[128 = 0]

[125 141  47 141 122 145 111 134 125 156 128 131 153 128 147 121 147 130
 120 104 109 115 112 146 121 138 131 121 138 187 133 142 165 127 131 131
 161 119 127 149 148 128 122  97 115 120 162 138 136 111 125 127 131 123
 123 127 139 141 161  68 135 123 130 137 115 127] : <55>
[127 124   7 143 145 124 110 126 126 173 125 122 137 132 137 158 135 149
 138 122 143 135 124 145 112 135 128 113 128 140 124 122  68 154 132 143
 146 131 139 156 136 131 114  83 151  98 137 135 163 125 130 125 126 130
 125 131 129 120  64 108 132 137 134 131 115 167] : <55>
[136 143 128 103 122 143 151 131 131 122 133 126 108 116 158 113 129 148
 119  94 144  60 121 130 120 116 149 103 135 158 103 129  98 119 115 116
 128 163 130 117 139 132 148 156 138 195  91 138 125 130 137 139 128 131
 130 143 148 129 103 103 139 125 131 130 104 120] : <47>
[120 152  83  96 123 164 122 115 134 133 124 126 139 125 110 138 144 159
 118 105 150 123 114 165 122 116 115  96 173 182 135 125 123 107 118 142
 199 141  87 138 143 127 110 139 157 183 101 148 135  93 132 125 106 136
 122 127 133 141 134  82 106 149 134 123 121  97] : <55>
[108 129 175 130 106 124 127 135 129 113 136 122  97 125 134 151 116 124
 122 101 167 109 112 132 122 113 118  99 144 149 139 131 123 140 128 127
 167 134 144 119 136 122 123  58 113  82 109 138 119 161 135 145 107 118
 124 138 123 112  85  99  97 150 132 135 112 145] : <49>
[129 142  94 111 117 147 140 123 144 126 129 124 114 121 146 131 121 139
 123  92 166 103 135 150 124 125 128 109 136 173 119 130 111 130 113 128
 188 131 137 124 137 139 128 125 134 148  87 129 129 128 131 132 100 125
 118 141 144 127 103  80 113 144 113 144 112 145] : <47>
[128 149  69 128 128 147 110 134 126 139 130 129 129 128 123 122 140 138
 127 117 159 128 115 128 117 118 137 133 130 152 117 123 128 129 121 142
 128 156 117 142 130 126 127 136 120 179 120 125 130 130 126 127 126 126
 141 131 126 124  91 117 106 131 141 127 116 123] : <47>
[119 118  87 149 125 145 104 131 126 155 127 132 132 124 139 103 137 150
 131 127 129 136 111 137 136 134 123  99 134 197 130 102  69 112 125 130
 147 161  97 162 128 139 114  54 143 112 118 137 142 111 131 138 135 113
 139 140 133 142  32 141 109 136 134 118 133 130] : <55>
[124 139 113 107 123 137 137 128 134 159 133 127 129 122 161 114 121 106
 130 105 155  93 127 129 128 127 135 117 136 148 111 130 132 131 118 111
 149 142 154 121 132 139 140 131 129 207  98 121 131 150 135 129 125 131
 126 135 134 132  94 130 124 140 135 125 112 135] : <47>
[145 151 114 109 120 138 149 123 123 132 131 119 118 128 136 151 136 126
 134 109 152  88 119 125 128 166 124 122 137 114 110 130 117 128 122 131
 110 143 145 128 129 141 132 149 125 202 142 127 122 144 122 131 129 120
 127 167 136  81 129  99 140 130 136 124 121 139] : <47>
[128 156 182 118 110 128 135 131 128 119 126 126 122 124 146 132 133 134
 124  86 149  69 101 135 126 135 135 131 135 135 141 131 122 111 140 133
 138 153 113 117 129 128 129 120 126 192 105 115 117 144 119 137 141 129
 123 137 145 126 124 123 162 145 130 123 114 118] : <59>
[117 149 203 129 111 123 116 112 137 131 106 128 121 137 128 146 135 145
 133 102  87  78 103 150 124 133 130 134 133 150 142 135 113 100 142 133
 152 136  86 136 122 122 118 102 136 163 144 143 130 104 124 133 151 127
 111 120 136 149 160 134 157 149 103 121 137  78] : <41>
[125 140  63 112 127 147 128 118 132 135 126 123 127 120 139 138 121 128
 124 113 177 110 135 127 120 114 134 112 135 128 113 132 125 139 115 129
 143 135 157 110 131 150 141 143 147 150  98 137 124 145 132 132 107 114
 125 135 128 113  65  80 109 139 142 126 112 167] : <47>
[119 128  52 117 127 131 132 135 121 156 134 136 130 119 132 136 141 133
  92 126 155 106 116 119 125 110 136 113 125 154 120 115 122 130 133 135
 152 134 131 139 133 136 136  99 140 130 130 135 132 120 131  86 123 122
 129 125 124 132  89  72 107 123 133 126 114 142] : <44>
[128 162  97 122 114 150 127 140 122 137 125 130 142 126 130 102 171 146
 102 103  63  86 106 125 124 134 140 111 123 170 125 128 168 110 136 124
 132 128  92 150 143 116 117 133 129 189 154 131 136 111 122 119 144 137
 131 135 132 149 197 117 139 126 126 124 120  71] : <55>
[120 145  77 136 110 146 127 133 134 126 130 117 147 124 133 132 152 145
 100  94 127  99 115 127 120 138 116 103 136 202 122 133 164 122 119 149
 173 107 112 135 132 122 116  85 137  98 146 144 133  98 124 133 120 146
 116 116 128 120 164  75 105 121 135 140 124  99] : <55>
[127 151  91 127 110 130 129 127 134 135 127 128 150 124 129 141 148 122
 132 122 135 124 129 131 129 144 121 131 133 139 125 122 154 139 124 126
 126 139 130 141 134 126 123 134 130 158 176 132 127 114 130 128 132 141
 124 126 129 120 155 119 112 144 131 125 130 126] : <55>
[137 131 123 129 123 142 125 123 115 117 127 131  97 175 143  99 133 123
 109 102 138  98 133 142 128 107 152 109 133 177 125 137 104 126 107 126
 252  97 133 104 143 133 124 109 140 112  71 126 126 119 136 128 102 116
 126 133 155 149 152  42  88 135 122 145 132 109] : <54>
[126 165 109 121 109 127 140 144 121 162 129 113 135 110 157 112 147 134
 134  98 147  71 100 114 122 118 145 115 145 154 105 127 140 140 110 125
 157 155 135 128 153 121 136 111 129 171 138 127 118 147 125 134 133 142
 126 131 129 103 132  99 122 150 150 140 118 124] : <47>
[122 132 125 114 125 140 141 134 136 121 132 133 119 129 152  90 126 147
 126 111 156 117 127 118 131 116 140 122 132 138 111  59 135 130 125 107
 113 151 144 115 126 119 136 126 125 155 132 109 133 141 125 121 119 133
 138 125 134 117  59 133 100 149 143 126 102 140] : <47>
[127 132  38 125 148 153 126 128 132 144 138 135 148 130 129 100 143 151
 121 132 129 145 128 152 110 134 132 128 126 173 122 103 148 119 144 137
 109 137 111 148 139 112 127 139 144 168 135 123 147  99 131 120 123 130
 128 118 139 155 133 139 120 119 128 114 120 111] : <55>
[135 118  65 121 138 129 140 129 116 144 137 131  99 127 136 108 129 123
 136 114 140  98 134 134 122 116 147  99 123 162 118 126  95 129 105 125
 147 116 156 124 134 143 147 112 132 127 142 137 135 128 124 132 119 120
 127 137 146 121  95  83 139 112 128 132 129 174] : <47>
[127 122 115 119 125 155 121 140 121 105 150 125 146 129 115  72 133 139
 121 103 160  94 144 112 121 111 150 131 138 155 112 123 161 127 137 118
 148 133 123  76 130 124 150 127 114 145  71 107 122 149 127 144 118 137
 130 134  96 142  88 110 110 117 127 130 106 104] : <54>
